[[1, 10, -2, -6, -26, 4, -2, -9, 46, 28, 30, -26], [-6, -9, 7, -5, -7, -51, 6, 30, -8, 36, 24, 22], [3, 17, -4, -13, 1, 14, 39, -30, -3, 17, 5, -10], [-17, 3, 21, -38, 19, -26, -2, -37, -32, -1, 27, 27], [22, 22, 3, 10, 15, -13, 16, 30, 6, 17, 22, -27], [5, 12, -8, 28, 14, 12, -32, -16, -16, -28, 42, -18], [14, 19, 3, 25, 20, -8, 27, 5, 6, -39, -22, 6], [-13, -16, 29, -25, 10, -48, -26, 9, -17, -25, -22, -2], [25, 36, 22, 17, -10, 21, 21, -17, -30, 18, -33, -5], [11, 10, 2, -3, 9, -19, -37, -37, -4, 8, -9, -8]]
The entry just right of the largest entry: 28
The entry just left of the largest entry -> -9
The entry just left of 4 -> -26
The minimum -> -51
The entry just left of -19: 9
The entry just right of the smallest entry -> 6
Find the entry just left of the smallest entry.
A: -7
The entry just left of -1 is -32

[[  0   3  28 -10  -3 -31  -1   3 -13 -17]
 [-12 -28 -31  28  -6  18   8  27 -18  21]
 [ 22 -29  22 -16   0 -11  17   6  14 -23]
 [-29  28   8  10  15 -30  12 -19 -12 -13]
 [ 28  22  -1  27  16 -15   9  -7  -3  12]
 [-21  19 -22   5  15   9  -6   6 -30 -24]
 [-10  13 -16 -10  29   1  18  -4 -16 -28]
 [  8  -2  27 -28 -10  28 -13 -29 -30   1]
 [-16 -11   0  -9  23 -21  24  12   9 -32]
 [-17  26   7 -21  -1  21   5  21  12   6]
 [-10  24  17   2  15  17  12   6  25 -20]
 [ 25 -15 -28  27  17 -11  -8 -28   1  -1]
 [-14  -3   8 -10  24   3  25  28 -10  10]
 [-25  -5 -21  14   5 -14  28  -1  12 -19]
 [  2   6  13 -19 -24  15 -13   3 -32  26]
 [ 11 -11  20   5 -20  -7   6 -16  -3 -20]]
Indices start at 1.
The entry at row 3, column 1 is 22
The bottom-left entry: 11
The entry in row 2 and column 2 is -28
Give the entry in the bottom-right corner.
-20
The entry in row 2 and column 1 is -12
The top-right entry is -17
Give the top entry of the column that holds the largest entry.
-3
The entry at row 1, column 1: 0
The entry in row 1 and column 2 is 3
Give the entry just right of the largest entry.
1
Give the entry directly above -2.
13
Give the maximum.
29
The entry in row 1 and column 3 -> 28
Give the entry directly above the largest entry.
15
The entry just left of the largest entry: -10
The entry in row 3 and column 3 -> 22
Give the entry in row 2 and column 3.
-31
The entry directly below -25 is 2

Read these off the row that follows.
1) Report the first entry.
2) Report the entry just right of -3.
3) Report the first entry from the right.
4) Report the third entry from the left.
5) Report the 2nd entry from the left.
6) Report the second entry from the right.
[ -5 -26 -28   4 -31  -3  -8  -7  -9  -8  -8 -14  29  47]
1) -5
2) -8
3) 47
4) -28
5) -26
6) 29

B =
4709,4728,5473,3824
5716,6123,4761,2557
3698,3947,5332,4856
3382,4983,5238,5812
4691,4964,6843,3478
3301,4894,4662,5994
5045,5116,5313,3496
4122,1905,2045,3318
3290,4138,5758,5672
8768,3369,3677,7027
3436,4681,5595,5392
4649,4988,5531,4009
3191,6577,3343,6388
Rows and columns are numbered from 1.
The entry in the top-left corner -> 4709
The entry at row 2, column 1?
A: 5716
The entry at row 1, column 3?
A: 5473
The entry just left of 2045?
A: 1905
The entry in the bottom-left corner?
A: 3191
The entry directly above 5994 is 3478
The entry at row 3, column 1: 3698
The entry just right of 4691: 4964
The entry directly below 4138?
A: 3369
The entry directly below the smallest entry: 4138
The entry in the bottom-right corner: 6388
The entry directly above the largest entry?
A: 3290
The bottom entry of the column that holds the smallest entry?
A: 6577
The top-right entry is 3824
The entry just left of 4983 is 3382
The entry directly below the largest entry?
A: 3436
The entry just right of 4964 is 6843
The entry at row 1, column 2?
A: 4728
The entry just right of 4988?
A: 5531
The entry directly above 4856?
A: 2557
The entry just left of 5238?
A: 4983
The entry just left of 7027 is 3677
The entry directly above 3290 -> 4122

Read these off the array that follows. Rows and columns are numbered from 1.
1) Read off the entry just left of -18.
2) Read off the entry in row 1 and column 3.
3) Read off the entry just left of the centre entry.
4) Read off the entry in row 1 and column 2.
5) Read off the bottom entry of the column that holds the smallest entry.
6) Read off the entry directly above -22.
7) Read off the bottom entry of the column that holds the largest entry.
8) Read off the top-right entry.
array([[-51, -33,  -8,  38,  28,  -9,  17],
       [-48,  26,   0,  27,  24,  -3,  14],
       [ -5, -17, -17,  53, -14, -21,  28],
       [ 48,  19,  -7, -15,  28, -22,  40],
       [-34, -53,  36,  -7,   8,  16,   0],
       [-20, -43, -18, -35,  47,  -6, -32],
       [ 19, -23,  19, -51, -46,  -5,   0]])
1) -43
2) -8
3) -7
4) -33
5) -23
6) -21
7) -51
8) 17
